[[ -7  26 -25 -21]
 [ -7  12 -12 -13]
 [ -7  15 -13 -14]
 [-10  38 -33 -14]]
->
[[ -7  12 -12]
 [ -7  15 -13]]

[[-28  20  33 -14   2]
 [-34 -38  40   8  39]
 [ 10 -31 -19  31 -41]
 [ 41 -11 -22  10   0]
 [ 36 -39  21   0  17]]
->
[[-34 -38  40]
 [ 10 -31 -19]]

[[-5 -5  3]
 [-6 32 27]
 [ 2 -5 -3]
 [-8 -8  5]
 [ 4 -7 -6]]
->
[[-6 32 27]
 [ 2 -5 -3]]

[[-21  30   4   1]
 [ 16 -15 -16 -12]
 [-25  27   9  -5]]
->
[[ 16 -15 -16]
 [-25  27   9]]

[[ 10  27  24  17]
 [-20  -9  -9  -6]
 [ 31 -10  -8  -7]]
->
[[-20  -9  -9]
 [ 31 -10  -8]]

[[-10 -22 -26 -11]
 [ 35  17 -15  10]
 [-22 -10   5  20]
 [ -1  13  -4   7]
 [ -4   1 -17   0]]
->
[[ 35  17 -15]
 [-22 -10   5]]
---
[[ 26 -11  -9 -18  29  16]
 [  6  -3  -4   7   4   0]
 [  2  -8  21 -17   5 -10]
 [ -2   9 -16  14  -9   5]
 [-15   2   3  20 -14 -15]
 [-34  20   7  31 -27 -21]]
->
[[ -2   9 -16  14  -9   5]
 [ 26 -11  -9 -18  29  16]
 [  6  -3  -4   7   4   0]
 [-15   2   3  20 -14 -15]
 [-34  20   7  31 -27 -21]
 [  2  -8  21 -17   5 -10]]

[[  0  33  15 -12  -1  -5  -7   1   1   0 -35  -2   3   6   4  -8]
 [  3  -4  -5  23  -3  -1  -3  -2  -1   2   3 -14   0  -2   0   1]
 [  0  10  -3  -2  -4   7   2  -3  -4 -14 -11  16  -1  -3   4   2]
 [  3 -12  -4   7  -4 -11   9   0  -7  12  12 -20   3  -2  -9  -4]]
->
[[  3  -4  -5  23  -3  -1  -3  -2  -1   2   3 -14   0  -2   0   1]
 [  3 -12  -4   7  -4 -11   9   0  -7  12  12 -20   3  -2  -9  -4]
 [  0  10  -3  -2  -4   7   2  -3  -4 -14 -11  16  -1  -3   4   2]
 [  0  33  15 -12  -1  -5  -7   1   1   0 -35  -2   3   6   4  -8]]

[[  2  20  20  41   6  25  28   0   2  23  19  -4  11]
 [  0  -3   3   8 -14   6  20   0   4   5  -3  -2   1]
 [  0   7   7  16   1   9  12   0   4   6   4  -6   9]]
->
[[  0  -3   3   8 -14   6  20   0   4   5  -3  -2   1]
 [  0   7   7  16   1   9  12   0   4   6   4  -6   9]
 [  2  20  20  41   6  25  28   0   2  23  19  -4  11]]

[[ 24 -24  -4  34  26  -5   3 -12 -23  34 -12]
 [  5  -8   1   8  10  -1  14  -4 -15   5   2]
 [  0   1  -2  15  15  -4  20  -5 -12   9   4]]
->
[[ 24 -24  -4  34  26  -5   3 -12 -23  34 -12]
 [  0   1  -2  15  15  -4  20  -5 -12   9   4]
 [  5  -8   1   8  10  -1  14  -4 -15   5   2]]

[[ -5   3 -13  -6   3  27   2  15   2  -6  17]
 [ -5  -4 -14  -4  29  -3   2 -40  -9  10 -26]
 [  3 -17   2  12 -11 -11   1  24  -1  -4  26]]
->
[[ -5  -4 -14  -4  29  -3   2 -40  -9  10 -26]
 [ -5   3 -13  -6   3  27   2  15   2  -6  17]
 [  3 -17   2  12 -11 -11   1  24  -1  -4  26]]

[[  1   9  23  10   1 -20  -2 -34   9  14   8 -28]
 [-23 -21 -13  -1  -7   0  13  -5  -6  33  -2  26]
 [  7   8   1   5  18 -30  -8  19  24  32   7 -22]
 [-38 -14  38   8 -30 -26  10  29  -4 -37  31 -33]
 [ -9   0  30  -5 -34  -6  -9 -25 -18  11   0   6]
 [-24 -26 -30  32  31 -26   8 -12  14  10  26  17]
 [ -9 -30 -19  33  -4 -10 -16  21 -28  26   1  32]]
->
[[-24 -26 -30  32  31 -26   8 -12  14  10  26  17]
 [ -9 -30 -19  33  -4 -10 -16  21 -28  26   1  32]
 [-23 -21 -13  -1  -7   0  13  -5  -6  33  -2  26]
 [  7   8   1   5  18 -30  -8  19  24  32   7 -22]
 [  1   9  23  10   1 -20  -2 -34   9  14   8 -28]
 [ -9   0  30  -5 -34  -6  -9 -25 -18  11   0   6]
 [-38 -14  38   8 -30 -26  10  29  -4 -37  31 -33]]

[[ -2   8  10  -5   2   0  15]
 [-31   1  13  -9 -10   9  10]
 [  7 -21   1  -2   4 -20   2]
 [  4   5 -14   6  -4   3 -17]]
->
[[  4   5 -14   6  -4   3 -17]
 [  7 -21   1  -2   4 -20   2]
 [ -2   8  10  -5   2   0  15]
 [-31   1  13  -9 -10   9  10]]

[[ -1   4  11  -6  12  13   7   0  12]
 [  1  -5  20  -7  23  13  10   7  11]
 [  1 -13   5  -4   6 -12   2  10  -7]
 [  3 -25  21 -19  24  -2  15  19   1]
 [ -1 -25  13  -6  13  -6   5  10   7]
 [  0 -18  18 -10  20  10   9   8  15]
 [ -5   2 -28   5 -30 -10 -16 -15   1]]
->
[[ -5   2 -28   5 -30 -10 -16 -15   1]
 [  1 -13   5  -4   6 -12   2  10  -7]
 [ -1   4  11  -6  12  13   7   0  12]
 [ -1 -25  13  -6  13  -6   5  10   7]
 [  0 -18  18 -10  20  10   9   8  15]
 [  1  -5  20  -7  23  13  10   7  11]
 [  3 -25  21 -19  24  -2  15  19   1]]

[[ -8  -6   6  -1  -3   2  -7   2   3  -8  -4   0   2 -37]
 [ 11  21   2  17  18  26  26 -28  -4  21 -18 -19  12  26]
 [-10 -18  -4  11  11  17 -23  -5   1 -22  30   3  -1  30]]
->
[[-10 -18  -4  11  11  17 -23  -5   1 -22  30   3  -1  30]
 [ 11  21   2  17  18  26  26 -28  -4  21 -18 -19  12  26]
 [ -8  -6   6  -1  -3   2  -7   2   3  -8  -4   0   2 -37]]
---
[[ 21  26   1]
 [-16  12 -39]
 [-24  -5 -12]]
->
[[-16  12 -39]
 [-24  -5 -12]]

[[-17 -23   3   7]
 [-10  17 -18  -6]
 [  6  34 -18  14]
 [-38  14  -9   3]
 [  4  41  -6 -13]]
->
[[-10  17 -18]
 [  6  34 -18]]

[[ -7 -26   5   0]
 [-10  21  34  -1]
 [ 32  32  12  -5]
 [-18 -22  25  -5]
 [-25  -7  32   2]]
->
[[-10  21  34]
 [ 32  32  12]]

[[ 42  25 -37]
 [  6  37   9]
 [-14  30  30]]
->
[[  6  37   9]
 [-14  30  30]]

[[  1  -1   8]
 [ -1   0   3]
 [ -1   0   2]
 [  1  -1   0]
 [ -1   1 -33]]
->
[[-1  0  3]
 [-1  0  2]]

[[ 14   0 -34]
 [ 28  19 -14]
 [ 41 -20 -33]]
->
[[ 28  19 -14]
 [ 41 -20 -33]]

[[  4  25 -32]
 [  5  14  19]
 [ -5  26  -7]]
->
[[ 5 14 19]
 [-5 26 -7]]
